(in the rows, 128 means zero)
Each row is followed by its class.
[148 158 147 110 106 133 103 126 136 123 135 143 123 158 102 142 166 130
 129 138  93 145 149 132 155 126 121 118 136 151 106 125 143 132  92 113
 123  94 149 162  96 135 107 113 125 115 129 118 103 129]
<78>
[139 157 168 213 131 175 188 161  75 147 123 100 104  74  88 100 169 120
 145 181 149 105 135 110 154 162  92 135 180 112 127  92 202 100 172 106
 174  69 145 115  95 101 139  84 101 202 106 120 135  85]
<171>
[138 137  94 132  85 116 105 117 138 128 148 168 121 163 130 125 125 113
 145 110  73  72  98 124 126 135 124 127 125 113 128 119 164 141 171 138
 106 139 133 128 180 122 118 122 124 114 127 133 143 161]
<73>
[144 146 140 112 119 131 181 125 159 145 110  92 121 108  80 139 119 151
 164  87 180 137  84 178 136 132 151 136 158 143 128 135 113 140 141 123
 124 137 134 110 142 136 150 114 133 137 102 139 161  89]
<74>
[164 169 113 104 150 120 155  96 173 112 123 107 143 126  90  98 122 131
 135 101 168 112 113 109  93 167 135 106 146 123 126 127 115 124 153 138
 145 144 177 131  95 136 134 121  95 125 185 125 123 123]
<164>
[145 114  94 118  73 115 149 105 156 141 118 139 157 114 129 105 132 135
 124 126 124 113 172 111 114 137 126 180 105 117 107 126 124 107 133 124
 136  99 139 120 120 107 141 171 134 145 130 166 125 152]
<73>
[106  94 174 112 135 111  75 138 123 107 155 167 165 131  83 117  95 124
 129 126 120 166 110 135 154 139 134 170 139 136 134 172 108 133  78 130
 143 107 112 174  92 126 162 108 124 160  91 166 149 147]
<83>
[194 104 170 140  86 127 120 125 110 173 122 138 237 182  75  81 105 163
  98 120  91 150  73 148  82 128 143 110 137 141 120  98 107 146 122 100
 143 176 121 132 146 182 118  22 171 191 121  88 134 109]
<53>
[147 136 107 122 149 161  92 138 153  62 142 172 131 138 172 135 140 130
 121 104 115 114 111 112 163 131 111  89  83  96 136 123 122 143 134 110
 131  67 147 163  98 126  97 101 103 100 115 133 126 133]
<33>
[127 142 139 144  78 134 137 122 138 163 143 124 115 129 122 149 131 108
 118 145  94 113 114 101 137 135 119 128 147 154 133 159 119 146 162 140
  94 137 129 135 130 131 124 138 129  96 157 151 126 113]
<73>
[155 105 181 161 116 112 182 137 127 111 168 108 130 158 122 102 174 171
  89 110 114 127  85 146 157 101 118 166  75 178 108 100 102 123  95 132
 149 163 111 100 168 129 114 118 108 152 145  93 121 121]
<18>
[134 117 151 141 107 143 102 114 101  96 130 133  96 124 105  99 119 118
 114 176 130 129  81  82 145 146 160 155 129 141 152 148 133 111 133 141
 135 111 115 115 141 170 123 146 119 153 141 162 148 127]
<171>
[ 60 125 123 100 122 127 169 111 111 128 109 151  78 102 149 154 149 113
 102 126  83 150  99 120 151 124 123  99 107 129 115 121  80  91 117 127
 142 137 131 164 103 115 120 143 147 107 154 112 118  86]
<74>
[157 154 106 128 105 145 119 110 141 104  98 153 102 105 155 163 124 144
 138 102 173 119 141  99 179 117 127 110 135 113 127 162 131 125 118 147
 120  71 169 129  97 118 120 111 123  97 130 154  98 119]
<33>
[180 103 184 130  65 120 169 121 166  63 136 127 171 125 113  99 131 132
 151  71 119 142  93 126 130 103 129 135  93 152 141 141 123  95  99 147
 107 157 175 148 177  94 134 115  63 136 144 105 127 104]
<164>
[105 150  96  92 105 153 128 159  96 134 141 153 126 125 142 149 120 150
 122 113 112 145 156 120 145 144 148 130 100 102 142 120  90 139  70 112
 115 112 135 148  76 142 101 138 129 136 140 142 126 167]
<78>
[138 136 129 142 138 115 142 179 141 112 133 141 178 127 110 135  96 149
 149  97 109 147 116 152 158 136 122 112  89 142 137 157  99 158 145 128
 129  99 159  98 113 129 105 113 110 128 128 132 111 111]
<53>
[137 141  86 140 148 162 175 108  98  99 131  99 101 147 154 139 148 142
 124 170 104 120 107  73 152 134 138 117 127 114 110 109 111  97 129 120
 118  95 113 157 122 143 136 132 125 155 122 112 153 109]
<171>
[116 103 138  99  72 100 162  97 131 120 102 140 123 120 140  98 155 155
 129  90 151 139 173 119 155 135 122 120 148 170 118 160  98 126 114 148
 160 105 139 152 102 117 139 101  98 169 127  90 149 135]
<164>
[131 116 144 114 119 132  92  99  75 107 153 127 120 138 112 133 104 130
 110 183  98 127 131 111 174 150 137 128 166 163 113 107 139 121 116 109
 113 121 135 131 118 152 117 123 110 109 164 149 112 121]
<164>
[135 130 156 134  76  93 137 128 100 123 176 119 147  74 114 122 113 123
 152 149 106 121 143 137 206 152 125 107 125 133 112 121 142 104 145 148
 144 120 137  88 108 168 119 111 100 180 122 105 130 131]
<78>
[149 138 145 121 121 145  85 107 138 145 120 148 134 116 155 135 144 138
 124 145 114 106 111  91 135 154 148 147 118 137 127 105 125 125  89 156
 103 101 135 129 111 128 112 147 136  74 137 128 144 101]
<73>
[ 93 131 162 135 137 119 145 100 133 146 125 107 108 137 119 141  79 169
 113 147 137 166 121 111 116 114 105  76 103  88  95 162 128 151 118 124
 134 139 115  91 112 154 124 118 109 136 197 143 158 135]
<78>
[118 161 130 150 128 115 163 105 121 110 146 136 192 121  93 101 123 146
 101  81 115 139  79 145 162 128 114 112 113  99  89 101 108  92 115 100
 172  98 133 190 118 150 147 111 134 158 148 123 160 133]
<74>
[145 116 103 134 117 148  93 128 172 112 143 152 136 162 126 140 123 116
 146 104  96 111 112 134 138 121 101 107 116 140 151  99 129 155 147 147
 119 146 130 140 130 107 115 134  86 159 122  90 118 152]
<83>
[137 145 130 147 121  72 147 145 123 145 197 114 152 110  78 127 150 110
 148 170 140  83 165 118 131  90 144 143  77 145  92 176  92 165 116  98
 158 126 134 134 104  71  99 110 118 150 151 169 110 117]
<78>
[165 135  52 137 156 159 205 148  91 146 127 133 104 127 112 128 124 151
 163 117 136 118  98 110  95 149 131 134 103 126 104 102  95 134 160 118
 134 159  89 113 103 119 133 128 103 154 125 142 167 124]
<78>
[111 154  75  99 106  78 174 131 137 137 119  84 119 110 104 123 125 155
 110 104 167 108 126  97 132 161 116 109 174 137 119 151  90 151 149 128
 133 146 101 140  99 159 100  99 129 121 132 119 155 132]
<74>
[ 81 127 131 151 102 122 147  89 211 156  81 131 127 130 177 164 150 136
 146 102 115 116 114 139 125 124 125 138 123 155 142 120 144  98  85 146
 139  95 154  86 108 123 124 113 140 165 117  86 124 152]
<78>
[113 147 134 136 139 138 104 120 127 104 135 119 147 127 144 117 110 139
 151 124 145 124 161  81 136 114 173 138 112 135 118 142 104 101  90 153
 139 111 142 171 141 147 112 153 107 117 150 155 117 143]
<164>
[131 129 142  87 136 127 137 132 144  85  81 169 129 108 163  99 169 138
 117 114 108 174 109  95 133 137 140 131 109 124 118 130 120 106 129 131
 163 108 129 162 113 152 130 110 122 135 139 111 109 143]
<74>
[156 144 157 134  79 124 150 130 134 140  92 133 140 103 137 105 158 140
 134 120 136 119 145 113 117 143 117 159 149 117 129 146 149 121 146 130
 131  98 165 105 119 101 130  98 124 123 131 133 132 119]
<73>
[154 107 143 139 140  92 148 138 141  88  87  96 127 100 177 109 119 115
 148  80  91  95 120 121 191 139 122 158  92 103  86 171 129 125 147  82
 107  47 150 118 150 119 107 121 144 132 112 132 156  66]
<164>
[162 148 132 143  70 142 100 109 113 102 136 132 119 108 117 131 144 125
 136 143  91 133 125 138 144 132 140 166 122 124 137 141 132 116  58 115
 115  86 133  87 102 124 116  94 125 171 126 114 107 130]
<78>
[ 75 142 188 123 149 107 152 113 109 148  80  73 169 163 158 129 104 145
 146 180 126 141 101 126 111 131 125 115 145 132 127 116 132 115 140 106
 136 130 140 115 141 105 150  98 146 170 115 144 112 109]
<73>
[ 92 145 113 181 114 118 100  77  97 173 149 152 136 156 170 122 164 149
 133 131  72  63 144 118 145 127 160  85 115 122 103 157 128 119 198 133
 192  31  97 131  85 125 128 103 142  98 133 161 160 152]
<33>
[113 125 200 111 150 157 129 155 125 105 146  94 118 129 172 103 126 150
 123 114 125 156 145 125 122 112  94  97  93  62 127 134 114 160 101 119
 112 127 136 151 135 112 107 132 101 113 146 103 155  96]
<83>
[165 158 135 144 118  96 172 132  63 182 123 101 173 117  93 146 135 144
 146  75 169 126 126 180 134 143 179 147  72 197 158 125  77 153 116 171
 157 206 141  97 134 125 143 201 138 180 132 128 101 123]
<74>
[168 168 104 166 143  79  99 131 125 166 108 136 140 119 135 142 148 137
 105 118 141 124 127 137  86 140 114 136 122  88 158  75 128  89  95 128
 147  79 129 107 124 114 113 122 151 132 132 123 122 132]
<171>
[ 99 119 125 113 109 126 130 117 136 122 144 107  86 143 122 120 130 141
 133 139 117 130 141 129 149 115 111 113 137 136 118 109 129 109 124 150
 115 109  87 136 148 157 134 189 145 143 137 130 141  87]
<83>
[ 72 123 131 153 163  99 117 118 142  82 138  98 190 147 183 131  88 145
 155 110 100 148 165 147 144  94  82 135  65 137 129 128 107 113 131 147
 132  73 102 122 102  91 157 177 121 136  95 146 106 131]
<18>
[149 141 126 116 130 146  98  98 148 151 139 118 104 160 129 176 119 148
 139 114 103 132 169  88 178 125 147 100 146 157 121 134 124 124  92 134
  95 142 137 181 113 113 127 150 122 121 105 138  89 145]
<33>
[182  69 162 170 164 145  88 112 127 117 160 139 141  98 129 136 107 126
  90 134 121 150  95 161 141 135  82 103  96 113 119 126  92 149 141 143
 138 163  95  88 152 151 118 131  84 154 111 101 161  83]
<53>
[107 160 110 123  91 128 146 134 130 155 141 108 112 138 113 164 112 137
 142  98 168 107 135 159 117 129 127 100 139  80 126 132 149 128 123 154
 142 174 141 119 150 125 120 137  86 147 124 134 125 185]
<78>
[118 127 153 137 132 175 142 131 119 105 112 109 169 118 121 121 142 168
 143  82 115 119 117 130 154 108 165 134 137  93 151 153 119 149 148 119
 108 109 145 134  92 125 125  78 150 150 101 121 113 140]
<18>
[103 116 168 135 152 117 180 127 119 155 128  78 132 131 141 121 130 147
 145  99 121 170 159 121 119 113 144 128 131 165 101 166 104 152 122 158
 119 188 143 136 135 176 128 123 164 125 141  63 142 130]
<83>
[114 125 153 128 118 190 151 157 124 140 138 166 114 123 129 126 143 141
 126 138  89 143 135 128 151 121 117 145 154 119 113 126 123 131 123 128
  89  77 102 126 134 141 139 122 145 145 150 138 121  89]
<53>
[151 114 145 178 172  82 196 106 101 153 140 154 119  94 131  98 133 125
 127  72 127 140 108  70 196 127 101 141 107  92  68 117  99  88 109 129
 118 109 145 201 158 125 107 102 127 139 152 142  62 143]
<164>
[ 82 113 152 132 122 116 116 130  73 105 111  95 122 169 112 126  94 115
 123 152  75 114  95 117 151 114 108 150 125 134 124 145 105 126 145 110
  95 121 105 126 123  71 122 128 118 143 136 154 129 110]
<18>
[147 134 185 106 150 121 120 142 172 122 122 125 159 101 191 154 134 136
 122 167 151 165  53 140 118 140  91 127 124 109 107  83 125 131  79 156
 126  98 132 103 170 127 162 127  93 149 135  88 126 124]
<73>
[191 172 144 124 205 144 138 155 184 104 143 110 144 149 164 127 154 116
 118  82 143 162 158 132 110 153 123 184 130 134 130 145  81 109 139 139
 141 170 146 150 110 155 153 131 100 120 127 122 134 144]
<83>
[143 121 100  95 104 141  86 124 142  67 112 114 119 119 140 159  81 153
 132 126 112 130 146 113 158 126 176 107 102 140 128 163 130 132 110 138
 122 155 108 106 114 140 115 120  93 117 145 124 114 106]
<164>
[169 141 175 158 147 140 124 133 113 133 147 162 190 164  94 115 120 153
 164 127 134 103 147 137 152 137 101 142 154 146 130 129 146 160 157 160
  75  93 129  82 131 130 138  94 123 135 136 151 133  87]
<53>
[174 127 134 133 142  88  94 125 153 136 107  79 133 164 155 131 111 137
 126 104 151  93  95 110 127 157 161 123  97  85 151 152 144 148 132 136
 108 131 112 106 172 157 102 137 116 156 117 152 131 173]
<33>
[159 142 166 144  94 136 129 121 104 111 119 127 157 166 139  85 141 126
 123 130 128 110 116 111 111 111 107 141  81 109 139 120  97 128 125 147
 127 102 142 125 108 111 119  92 125 144 152 118 137  86]
<18>
[138 124 133 103 173  99 112 106 122 103  88 150 168 162 149 158 154 177
 113 104 130 143 107 127 137 132 114 121 129 130 124 122 118 143 104 153
 130 113 122 109 125  91 147 124 118 160 106  96  93 165]
<171>
[106 140 125 142 162 124 128 144  76  98 107 114 117 135 139 146 119 119
 112 145 105 126 103 121 127 127  94 123 136 135 138  84 138  96 129 136
 117 157 132 131 111 109 124 116 120 113 150  93 138 104]
<18>
[150 134 146  94 105 171 114 198 125 154 157 127 132 117  81 148 105 102
 174 141 117 131 200 179  86 172 146 152 145 115 160  86 186 131 139  98
 104 135 219  92 102 111 115 135 123  85 100 159 128 140]
<33>
[171 117  77 159 113 122 194 171 119 144 139 170 133 182  70 136  96 134
 128 127 116 124  72 120 125 165 126 162  69 116  87 103  87 108 135 113
 136 109 138  80 119 173  95  49 137 139 135 164 140 132]
<33>
[ 35 191 177 151  85 203 166 155 154   8 108 140 153 109  57  71 139 165
  95   4 140  99  87 127 165 145  64 101 118  86 155 155 139  98 133 133
 171 113 155 136 122 148  92 172 133 165 111 164  83  80]
<74>
[140 140 140 154 144 155  80 124  89 132 148 144 129 162 148 132 129 133
 107 182  87 137 138 112 126 143 116 149 127 156 120 125 117 140  76 150
 116 102  89 108 129 148 130 141 128 146 149 122 114 109]
<53>
[101 114 143 125  62 133 161 140 125  94 120 126 159 107 171 111 135 149
 139 122 113 112  82 118 112 120 120 153 146 156  98 142 139 121 116 133
 139 123 140 126 161 112 131  84 122  89  96  94 180 116]
<73>
[118 126 172 117 116 116 135 124 138 113 109 145 166 132 135 129 129 151
 106 160 129 161 139 122 138 129 118 168 133 175 117  98 146  97  84 130
 124 128 153 114 127 141 140 121 140 121 155 130 118 126]
<73>
[ 73 118 148 116 110 156 132 135 137 127 144 160 133 107  91 135 136 109
 139 176 114 152  89 103 115 122 160 108  83 128 151 131  98 132 110 152
 135 102 123 161  95 147 124 146 128 134 162 155 122 106]
<74>
[126 177 156 126  86  88 141 118 134 152 115  60 129 147 163 125 109 121
 139 129  91 123 153 142 133 163 109  98 108 113 144 123 163 117 139 132
 117 144 159 109 113  93 119 113 107 111 137  98 106 108]
<73>
[113 147 168 129 152  64 139 192  97 209 144 155  83 151 163 157 122 133
 152 145 104 153 148 145 149 125 122  98 111 137 124 139 125 155 116 156
 129 133 101 121 169 115 128  98 125 138 147 117 109 109]
<53>
[156 136 122 109  94 105 118 111 111  71 134 126 143 113 136 124 102 123
  96 157  93 147  85  79 165 136 138 139 136 118 134 138 140  98 125 134
  77 102 115 132 110 150 128 102 121  91 182 134 110 129]
<171>
[103 112 136  92 111 122 147 154 142 108 103 100 124  92 137 117 146 114
 131 108 121 104 122 148 144 144 156 121 109 110 117 117 125 114 125 119
 129 110 136 140 118  96  99 114  93 125 152  86 145 105]
<164>
[103 115 147 139 122 140 177 127  97 125 156 134 142  97 132  97 100 119
 122  95 148 107 107 139 164 155 108 172 115  95 129 143 129 158  74 142
  79 127 138 118 128 111 130 114 135 160 136 117 109 120]
<53>
[119 129 141 109 107 135 174 143  87  44 116  98 151 143 135 108 133 137
 118 113 139 127  95 165 128 161 131 108  84  94 124 112 155  94 126 150
 147 134 140 116 135 144 130 121  73 125 151 104 135 104]
<164>
[104 138  98  96 115 155 147 137 168  99 108 136 154  88 144 176 163 116
 121 123 123 111 112 134 188 147 125 119 116 118 116 103  98 120 125 157
 121  76 134 125  90 146 122 151 123 161 129  88 105 114]
<74>
[141 144 110 126 151 189 160 159 170 105 161  96 127 143 144 179 140 133
 144  97 108 148 165 125 103 118 109 118 137  67 116 151  62 122 123 147
 107 163 161 137 136 153 125 121 115 145  92  90 138 124]
<83>
[178 139 131 145 114 130 119 151 199 104 131 102 181 154 128 140  87 147
 129  96 118 123  89 113 114 144 143 123  70 106  92 161 121 137 104 136
 157 122 137 118 130 149 111  88  77 112 133 130 122 123]
<164>
[118 148 152 146 138 145 132 157 198 124 162  95 176 144  86 122 118  98
 124  91 102 117 111 199 146 155 127 154  93 150 138  70 136 102 143 102
 117 159 141 144 142 157 107 147 144 117  96 131 131 101]
<73>
[133 132 121 171 114 144 152 137 178  83 149 129 142 127  78 137 117 140
 121 141 116 150 129  82 117 114 122 124 111 130 109 161 124 111 114 132
 143 126 131 122 112 150 109  76  84 141 176 144  72 136]
<164>
[149  69  84 122 196  46  84 118 175 101 135 167  97 100 151 112 191  93
 115 136 131 185 175 147 164 130 137 197 117 164 184  88  77  87 128 113
 129  84 119 153 123 159  96 157 112 172 127 122 109 228]
<83>
[139 141 132 141 109 155 109 128 129  84 123 128 118 108 142 124  74 131
 134  88 154 119 115 130 142 122 137 127 109 109 112 163 127 127 117 114
 181 138 172 129 157 136 120 125 106 131 114 157 120 113]
<164>
[107 116 117  99 154  92 123 106 128  95 180 143 162 104 105 170 154 116
 126 147  93 101 103 138 168 122 162 146 128 146 142 129  70 138  99 113
  84 117 160 122 129 144 118 140 164 136 144 125 149 126]
<74>
[156 145 106 105 119 136  98 115 129 118 146 135  63 152 131 139 116 135
 137 145 128 122 155  97 145 142 130 130 152 119 116 131 127 132 121 125
 104 106 150 112 146 140 110 137 103 118 151 145 141 166]
<33>
[155  87 113  75 152 108 142 145 156  89 131 126 128 149  98 129 129 170
 143 136 109 128 175 127 148 110 169 133  49 168 150  69 143 121 106 113
 116 180 160 108 105 127 102 153 159 134 109 122  99  90]
<18>
[106 106 125 137 189 144 145 107  88 138 139 139  65 106 158 135 148 146
 137 115 122 107 121 100 140 110 126  89 133 115 117 101 124 140 135 114
 117 155 132 141 180 111 118 168 142 161 133 113 140 147]
<33>
[170  83 162 144 125  81 165 103 152 145 134 122 121 113  99 144 155 160
 121 114 100 129  49  68 140 106 122  56 111 131 139  96 110  97 146 153
 101 201 119 153 196 147  87 145 114 118 136 118 122  87]
<74>
[164 134 137 157 122 126  97 114 125 128 114 143 155  89 114 105 136 141
 125 128 112 114 126 131  78 115 116 146 159 109 121 119 165 100  92 132
 141 121 123  95 156  94 145 125 152 161 129 115 105  93]
<53>
[160 138 132 114 136 142 136 152  73 115 127 101 144 120 116 103 134 160
 126  98 139 146 111 148 138 118 136 141 126 130 116 107 137 157 108 104
 135 126 132 175 118 109 141 134 132 123 111 115 122 133]
<18>
[148 167  80 143 164 165 116 158 100 110 132 106 171 105 155 120  71 135
 169 143 151 122 111 123 141 128 157 142 141 116 119 126 126 160 130 128
 111 104  97 132 134 138 139 104 122 158 122 133  99 134]
<53>
[149 176 177 112 127 164 199 170 145 146 128 111 168  68 167 140 128 120
 169  98 119 164 156 136 170 119 158 112  83 130 101 141  73 121 168 138
 151 144 170 148  78 109 143  92 104 118 141  99 114  72]
<74>
[116 118 162 145 123 126 139 139 132 113  81 177 206  93  81 164 144 159
 115  79 124  67  90 149 138 109 147 117 154 127 126 129 161 102 123 128
 132 117 145 105 121  99 165  98 155 171 178 117 189  65]
<164>
[ 84  98 176 134 139 110 125 136 136 140 127 103 128 179  79 153 123 155
  98  67 101 104 157 200 224 146 145 105  79 111 140 128 177 163 120 120
 131 185 141 108 132 147 107 153 127 212 136  86 143 158]
<83>
[136 122 135 147 121 150 144 114 145 169 155 134 173 115 115 144 129 137
 129 134 133 120 121 130  94 142 126 146 123  94 136  96  94 121 130 150
 121 160 143  98 137 106 135 131  98 162 132 136 122 171]
<73>
[187 105 101 148 144 142 132  84 152 105  81 120 154 141 126 147 169 169
 121  95 159 137 136 113 130  90 132 145 157 120  97 151 156 150  96 134
 126 133 137 155 127 127 139  86 141 157 103  83  96 159]
<83>
